Each row is followed by its class number.
[ -8 -10  22 -11  -4   6  -2  37  25  -3 -23 -11  -8  10  -1  16  37  -5
   0  50 -21  28  -4 -17 -15 -29  -3  -3   8  29  64  29   6   4  28  48
   4 -31  -7  -8  -1 -42 -91] : 1
[  9 -32   9 -10 -40  -7  27 -53  46  -6  15  45  27  23  27  22  30  15
  15  47  16   6  32  11  -7   3  10  28   9  37   8  -2   4 -10 -18   8
 -10  26 -21   5 -11  21  -8] : 1
[-38  46  23  64  23 -43 -18   1  76 -13  12  49 -36  48  17   5   5  17
  22  -1 -37   3  15  35 -16  14 -96  28 -35 -12  34  -8  -2  16 -38  42
   4  82 -12 -11 -23  -3 -25] : 4
[-10  33   2   9   0 -32  22 -14  19 -15 -14  -9 -13 -14 -16   5   8 -10
  12   3 -34  12  -5  -5 -47 -53  -9 -82 -26  51  64  17   7  20   6  32
 -26   3  12  -8  20 -15 -12] : 7
[-11  88  18 -14 -36   3  53 -19  -6 -18  15   0  13  -2  21  19  17  66
  -1 -44  67   4  25  21 -20 -11  17   1  -9 -11  10 -28  -1  15 -67 -13
 -47   7  18  16  45  16  24] : 7
[-19 -41  11  34 -18  -7 -44 -16 -10  -5  12  14  27  11 -12  -4   5 -14
   1  -8  -3  -2   9  12   1 -13 -15  18  21 -16 -18 -23   7 -11   2 -12
   6   9   6 -25 -14   6   6] : 0
[-11 -43  -1   2 -22   8 -28 -20   6 -17  14  25  40  -5   5   8  -8  -6
  11 -14   0  -4  19  26  23 -18 -18   4   9  -9 -16 -23   0 -11 -12  -3
   6   8   2 -23 -18  15   3] : 1
[  2 -47 -44  17   0  -9 -12  12  10   0   6  24 -25  20 -26  -2  18   4
  23  25   1  43  -2  -4   0  -2  -9 -94  -3   5  36 -21  45 -16 -19  12
 -21  -5  55   5  35  -1 -11] : 1
[-24  11   9   8  10 -13  24  19 -22  22  15  -7 -64 -35   3  33  -1   1
 -10 -26  45  17 -13   1  -4 -27 -19 -11  -9 -47   6  17  28   0  70 -26
  11 -18   6   0  41 -22   6] : 6
[-28 -65  50  50 -13 -17   7  12  48  -3  -5  52 -15  44  33  10  21  28
   6  42  27  29  21  24 -23  14 -50  72   6 -13  -3  22   5 -10  11   5
 -35  49   5 -29  -4  32 -16] : 6
[-10  15  18  15   5   7   1 -30  43  -3   6   6 -32  11  39  25  17 -10
   0  -5  14  -8  21 -14 -34 -21  14   8   3 -15 -44  27  12 -10  68 -38
  53  22   2 -19  -4  -3  23] : 2
[ -2 -23 -14  50   6  15 -29  12  11  13 -18 -24 -16 -23  -7 -11  10  -2
   6 -20  23  59  -9 -31  -6  16  14 -61   8  -7 -18   6  61  -2  15 -63
 -50 -18  56 -18  50 -16  10] : 3
[-31  -1  27 -39 -12   5  21 -19 -13  -5   1 -26 -14  28   9  -2  27  38
  25  23 -15 -30 -12  -9 -15  31  -7 -11  56 -21  24 -34   4  48 -35  31
  -1   8  19  25 -17 -15   3] : 7
[-16 -23   8  18 -32  14 -33 -10  16   9  10  17  38 -12  -8   8  -1 -15
  -4 -16 -10   2   2  27  20 -20 -20  -1  25 -16 -14 -20  -5  -5 -12 -10
   2  23  13 -22   5   7  14] : 5
[-18 -29  -9   3  11  24 -21  -2 -23  51 -14   6 -24   1  -8 -19  50   7
  -1  14 -10  41  -7 -18  53  11 -32 -14  30   7  15  14  13 -29 -22   5
 -29  36  23  19  42 -22 -28] : 6
[ -7 -18  10  11 -23   2 -32  -7   6 -15   9  20  29   8 -19   3  -1 -10
   7 -28 -17   4  14  18 -18  -1 -34 -22   8 -10  -9 -36  10  -6 -12 -18
  12  47  -6 -15  -5   4   3] : 2
[-23 -50 -10  54  20  -6  18   9  19  23   7 -21 -48 -78   6  23 -26  19
 -23 -45  29  -5 -26  34  -9 -66  21  28  10 -20 -15  62  30   8  73 -87
 -22 -19   3 -45   2 -28  34] : 3
[-20  37  -8  27  13  -7   6 -36  36  52  -8  -1 -26 -18  17  36   9  17
  -8  27  42  12   5  26   5 -23 -23  17  62   4   4  -4   9  14   8  10
 -26   4  59  -7  27  15  13] : 0
[ -7 -17   8  16 -24   0 -38 -14   5 -20  20  22  19   0 -16   4 -11   3
   2 -26  -3  -4  20  21  -3  -1 -42  -4  -9 -10 -14 -30   3  -4  -5  -7
  11  38 -10 -13 -13  12   5] : 2
[-16 -53 -15  23  26 -52  -1 -37  13  79  16  16 -59   1  36  33  -1 -36
 -35  37   1  11  -6 -28  14 -49 -10 -13  37  -9  26  56  34  15 103  -5
 -19   1   2  -3   3  -5   0] : 0
[   3    7  -19  -11    4  -17    0    4   18   12  -15   20   -8   27
  -32  -15    5   -8   37   -6   32   52  -16   13  -25  -14  -17 -108
  -34   -6   17  -35   24   -2  -53    2  -35  -16   23    5   61    3
    0] : 6
[-30 -41  33  46 -21  21 -14 -39  15 -36  33 -13  -6   5  42   9  10  21
  14  46 -17  -3  17   7 -69  -2  -8  75  33   9  -6  19  12  13   3  13
  -9  14  22 -28 -46 -18   6] : 4
[  8 -29 -26 -38 -16 -14  26  31 -17  29   7 -24  -5 -11 -13  -1   8  57
  34   6  64  -6 -24  48  -9 -28  35  49  40  24  31 -27 -28  12 -26 -25
  36  -9 -51  -9   9  -6   5] : 2
[ -14 -114   19  -14  -16  -18    9  -48   36  -11    9   49  -32  -11
  -17   20   13   -8  -18   42   61   70   37   15   40   21  -14   69
  -20   24  -17   39  -28  -16   42   25   -6   -1  -26   18  -52   43
  -40] : 3
[-15 -32  25  11 -22  -7 -32 -11  -4  -5   1  20  21 -12  -6   2   6 -11
  -7 -27  -7   4   8  27   9  -4 -44   4   3 -21 -10   1   6  -4  24 -25
   2  18  -3 -21  -6  -3  -3] : 3
[-18 -26 -15  19  24   0  24 -18 -22   3   9 -11 -38 -77  46  28 -41   2
 -18  20  37 -18 -12  41 -22 -73  16  29  -2   2  -9  10  17  37  28  27
 -54 -23  38 -36 -44  18  15] : 1
[-11 -66 -26  48  38  -8   4  20  -1  -4 -13   9 -12 -41   7  11 -33  20
 -16  25   5 -19 -14 -14 -16  17 -35  41   2 -27 -23  -7 -10  21  34  38
 -31  40  16 -26 -15  26 -37] : 3
[ -5  -7  34  43  14 -31   2  61   0  36 -24  44   8  58  -9  14  15  16
 -36 -20  43 -19 -23  17  17  42 -29 -28  19 -58  15   1 -13   7 -36  -1
 -26  48  20  28  40  -4 -33] : 0
[-22  19  24 -17   5 -17  21  34  10 -21 -10 -25 -42  27  -2  -5  38  54
  40  13 -12 -57 -17 -20  -7 -13  -9 -17  15  -3  16  37  12  39  12  28
  -2 -19 -40 -31  -6 -12 -33] : 3
[-22 -23   6  87   3  -1  -4  25  -7  45 -12  26 -50  -5 -29  -4  11   7
   7  53 -15  -9   1 -21 -50   8 -49  32  15  -7  36  18  47 -35  33  39
 -24  49  -3  17  19   4 -47] : 7
[  9 -12 -14  33 -10  16 -35   4   0  18 -14  27 -18  24   4 -19  -5 -19
  17  10   8  35   9 -30  -6  20 -11 -72  -6 -25   5 -26  62 -12 -12  10
 -17 -19  38  22  49  -5 -13] : 1
[ -6 -29  13  14 -28  -7 -24 -24 -25 -23   8  15  36  -1  -7   2   5 -13
   1  -8  -1  -5  24  15  -5  20 -21   0  10 -21 -22  -5  -3   0   2  -5
   4   7  11 -18 -14  12   5] : 3
[-22   9  16  23 -30 -22  18   8  20 -41  -3   7   4  26   1  11  28  29
   1  28  11   2   4 -20 -17  16  -3  -2 -31  18  -1  62  14  10 -11  34
 -51 -16 -21 -14 -20  -3 -35] : 6
[ -7 -12  16  24 -24  -5 -30 -14   9 -26  21  25  21   9 -19   7   2  -3
   3 -23 -10  -3  18  25 -13  -2 -28 -11  -2  -9 -13 -18   6  -4 -14 -14
  11  39  -6 -14 -21   3   7] : 2
[-15 -77 -28 -11   3  21   6 -33  36  19  15 -56 -69 -64  21  32 -35   1
 -40  -8  48  38  -4   2 -23 -81  25 -55  11  47  -2  13   5  13  94 -32
  -6 -24  27  -8   1   7  35] : 2
[-17  41  26 -27   1 -44  39   7  67 -29 -26   8 -29  19 -49  12  21  -4
  16 -15 -17  29 -11  17 -14 -26 -54 -58 -27  -4  54  28 -15  23   4  58
  18 -24 -33  21  -2  -3 -61] : 3
[ -9 -35  22  39 -16 -11 -37 -14 -10  -3  13  30  30  19 -24  -9   3 -20
   3  -7  -2  -5   8  20  -4 -30  -5  15  21 -19 -18  -8   7 -24  -4 -12
   4   3  -2 -19 -10   9   6] : 0
[ 11   9  22   3 -42  12  19 -12   7 -24 -35  48 -40  27  17   2  14   2
  -3  20  61  15  35   7 -46  29 -14   1 -22   1  -6 -10 -13 -24  24  37
  26  -8  18  14  34  11  -3] : 5
[ -4 -19  26   2  29 -16   2  54   1  -2 -12   0 -76  37   5   3  34  33
  13 -25  24   4  -3 -35  27 -20 -14 -35  15 -17  15 -31 -25  23  35  24
  33  17 -21 -11  26   6 -51] : 2
[  1   2  17  22  21 -12   0 -14  -2  29  48  36 -48 -31 -41  47 -10  -2
   5 -14   9   4  21   3  47 -25   4  18  31 -44  -9  12  37  12  25 -24
   4   3 -12 -11  12 -11  -8] : 2
[-30   0  10 -27   6   9  13  34 -19  20   1 -40   2   3  34 -29   8  47
  21 -27  38   6 -13   9  11 -25  74  58  36  10  13   9 -19   6 -29 -66
  13   8 -34 -15   5 -29  32] : 7
[-12 -34  13  11 -35 -10 -35 -15  -3  -3  10  41  32  24 -17  -3  -1 -22
  11  -6 -21   1  18  18  18   0 -40  -7  -2 -24 -20 -17  14 -18  -4  -5
   4   1 -17 -20  -1  11  -1] : 6
[-40  27  15  15 -40 -10  30  17  13  -7 -29  -1  -4 -12  44 -19   4  46
  31 -49  49  26 -13  26 -22 -40  23  21   5  14   8   5  -1  22 -22 -25
  -3  11  -9  -8  44   3  34] : 7
[ -6 -23  30  16 -24   6 -38 -10   6 -25  19  18  17  -4 -20   8   2  -6
   2 -23  -5   3  16  19   7 -12 -18  10  -1  -6 -26 -21  10  -3   4 -21
  11  21 -13 -22 -26   4  -2] : 2
[-35 -60  29   6   0 -15 -21  72  -7 -25 -19  -1 -70  17 -40  -8  20 -21
  23  15 -70  14 -52 -21  14  -6 -49 -65  -3  -4  45  22  40  24  39  66
  28 -20  18   5   8 -33 -66] : 4
[ -1 -24   6  19 -31  -3 -33 -18   6 -24  22  22  22  -8 -22  12   3  -3
   3 -21  -5   8  20  16   3 -11 -25   1  -2  -3 -19 -30   6  -6   3 -12
  14  22  -7 -21 -13  12  -3] : 2
[ -5  42  36 -18   1 -23  17  33  52 -26 -20  -2 -39  26 -47   1  12 -11
  29 -19 -40 -11 -35  33 -22 -41 -22 -65 -53  26  57   5  -3  22 -24  39
  38 -34 -36  11   8 -43 -51] : 4
[  3  52   9  55  22  -6  -6 -13 -33  12 -18   7   4 -52  15   5   0  33
  21  25  27 -55   6  -3 -21  21 -34  48  27  11 -11  53  -9   7  21  18
 -16  43  -2 -31  22 -10   1] : 3
[  0 -25  26 -27 -38  37  12  25 -49 -43 -28  15 -11  17  50 -23  -4  45
  -1  32  50  30   0 -20  24  24  64  47  31 -16 -53 -27  -4  31 -14  35
  -6 -67  37  -2  28  -2 -13] : 6
[-19 -23   8 -48 -17  -1  14  17  53 -11 -12 -23 -31  10 -33   7  33  -5
  15  22  -7  39  -7  20 -14 -53   8 -66 -23  59  63 -13 -12  22 -22  34
 -11 -22  -7 -20   3  -8 -36] : 5
[-32  24 -12   9  15 -11  45  -8  32  22 -13 -28 -32 -39  57  20 -27   8
  -4 -31  38  23  11   1 -35 -81  47  -2 -10  27  17  37  -5  27  35 -32
 -19  -7   6 -35  38   4  32] : 7
[ 20  -2  15  27 -14   0  17 -11 -28  -1 -26  34 -12  32 -13 -33  56  49
  28  11  28 -21   4 -25  -5   5  -3  35 -14  -2  14  23 -10 -31 -38  34
 -14 -13 -18  21  29  -2 -44] : 7
[-13 -27 -18  -9  12 -19  -4 -13   5  59  -3   5 -18 -16  -6  30  18   8
  -1 -10  45   9 -10   0  72 -33 -29   2  32 -21  -4  60 -15 -13  49 -16
   1 -42 -14 -13  28  -9 -18] : 6
[  8  11   2  36 -37 -34  10 -11  22 -50 -10  33   1  25 -67 -17 -36 -26
  17  17  19  19 -15  28 -60 -11  42 -67 -47   1   9   6   7  21 -53  58
  22 -82   4  41   0 -12  -5] : 0
[-11  40 -28  42 -14  23   6 -19 -29 -12 -23 -24  -8 -24  -2 -17 -13 -26
  -8   2  18  31  -7  -3 -85 -22  29 -17 -22 -12 -11 -26  42   1 -32  28
 -26 -44  60  14  18  -3   6] : 0
[-15  46  38  51  20  -5   1  15  44 -34 -35  21 -46  14   0  13  43  32
  34  38 -17  -3 -20  -4 -56   9 -62 -14   0  23  27  27  14  19  -8  66
 -25  27  38 -16  18 -39 -58] : 4
[-29 -14   2  34   8   5  28  19  25   0   2  48 -15   9  12  18   9  29
 -17  -7   0  28   3  30 -15 -13 -34  64   4 -21  10  15  -1 -19 -39  24
 -38  62  11   3   8   4 -41] : 4
[ 19 -38  18  -6  -2 -21   6  59  26  19 -32 -14 -33  38 -54 -10  15 -22
   2  35 -28  -8 -43  -6   2  -1  10 -99 -11  34  43   7   7  -9  34   4
  31 -41 -25  20  28 -32 -40] : 6
[ -8  12  53  16 -12 -22  -7  27  64 -13 -45   6 -15  32 -42   4  52 -19
  42 -30 -68   4 -30   8 -10 -44 -37 -68   2  45  55  22   9  14  -2  11
  13 -16 -41 -23  23 -58 -70] : 4
[-12 -33  25  32 -32  17 -31 -13  12  -7   8  20  18 -11 -20  -2  -1 -22
  -9 -15 -14  -7   4  31  15 -23  -7  -8   4  -7 -17 -11  -8  -7 -15  -1
   5  15   5 -12 -14   2  10] : 5
[ -26    0   -8   64  -27  -12   -8   -6   36   -2  -15    6  -13   54
   18  -25    9    1   10   13   31   70    3  -12 -112   -4  -20  -41
   -8  -17   33  -29   27    4  -34   30  -23   10   33   28   38    2
  -10] : 0
[  5  69  33  -1   7 -13  27 -17  29 -34   8  20   8  20  -5   2 -18  -9
  23   9 -17  16  38  15 -39 -20  26  26 -26  10  13 -35 -18  18 -43  23
   9  -7 -47 -21  -5 -16 -20] : 6
[-15 -19  11  31 -26 -17 -32 -19   0  -4   0  31  32  15 -23  -4  -5 -21
   1 -27  -2  -2   7  34  -4 -26 -33   6  12 -21 -11 -24   5 -17  -8  -5
   4   7  -4 -13  -8  16   6] : 0
[  7 -14  22  -7  -7  22  30  38 -29 -18 -43  46 -20  10  -6 -29  10  49
   1 -23  20  -4 -10  44   0 -21 -38  68  12 -35  38  19 -12 -38 -30  38
   2 -15 -11  22  12 -20 -48] : 1
[-35  25  35  10 -19  -5  -2  28  40  19 -23   2 -25  13  14  20  47  24
   9  33  29   1  -4 -14 -45  -5 -33   8 -33  19  32   6  20   7  28  14
 -14  27 -15  -5  23 -13 -57] : 7
[-27 -16  27  -8 -14 -28  23  36  47   0 -34 -10 -18   4 -14   2  16   5
   5  -4 -10  31 -24  -6  17 -38  22 -18 -11  42  44  46  11  25  14   2
 -23 -27 -31  -5  -1 -16 -41] : 7
[-12 -16  20  25 -39   3 -34  -6  17  -6   0  37  29  19  -5  -4  -3 -24
  -9 -21 -12  -2  16  24  11  -8 -24 -21  -3 -18 -16 -18  -3 -10 -16   1
  -2  22   1 -15  -2  17  10] : 5
[-19  45 -10  24  -4 -44   3  35   7 -17 -33   5 -13  64   6 -11  21  19
  11   4  -7  -1  20 -34 -21  44 -51 -43 -13 -23  35 -14 -15  40 -32  91
 -20   6 -29   3   1  18 -78] : 3
[-14  25  10  15  -7 -17  21  20  28   9 -62   6 -14  17 -25  15  50 -21
  -6  -1 -36  36 -13  -7 -61 -31 -22 -43  16  26  73  28  27   2   9  21
 -24  -5   7 -10  43 -60 -72] : 0
[  1   2 -40  25 -19 -23   0 -21  43 -15  -1  20 -37   6 -19   5  -9 -11
  13   6  44  69  42  11  32  -4  21 -36  -7  37  -6 -37 -15  -6 -10  28
  -1 -34  23 -14   7  49  17] : 5
[-42  21 -41  73 -35   7  18  -7   0   7   7 -16 -65 -41  29  10 -23  22
 -15  -9  27   5  29  23 -57 -36  -1  32 -24   7   5   7  19  23  -6  41
  -5   9  -1  -3  -4  21   3] : 2
[ -1  71  53 -18  -3  11   6   9  26 -25 -13 -12  26  21  -9  16  38 -11
  30  27 -51 -16  -3 -13 -39 -24  17  30  20  30  18  53  13   0  -4  16
  10 -26 -34 -30  -9 -56 -56] : 4
[ -7 -18  17  16 -26  -1 -37 -15  10 -11  26  27  27  12 -12   8   4  -2
   6 -21  -2   3  23  25 -15  -3 -26   4  -1 -12 -13 -27  12  -8 -13 -32
   8  46 -13 -21 -13   2   8] : 2
[  2  37 -19   9 -24  15   8  23 -51 -12  -7 -20 -46  21  38   2  39  39
  -5  32  25 -15  16 -61  -4  21  16  11 -11 -22 -25 -50  18   8  25  47
   1 -54  13 -10  34   2 -49] : 6
[ -6  21  27  -6 -29  -4   9 -50  44  -2  -5   7  23  80  27 -36  10  17
  37 -23  -4 -17  38  -3 -85 -22  22 -16  -7   4  38  26 -12  -4 -50 -33
  13  -4 -68   5  10 -38  20] : 7
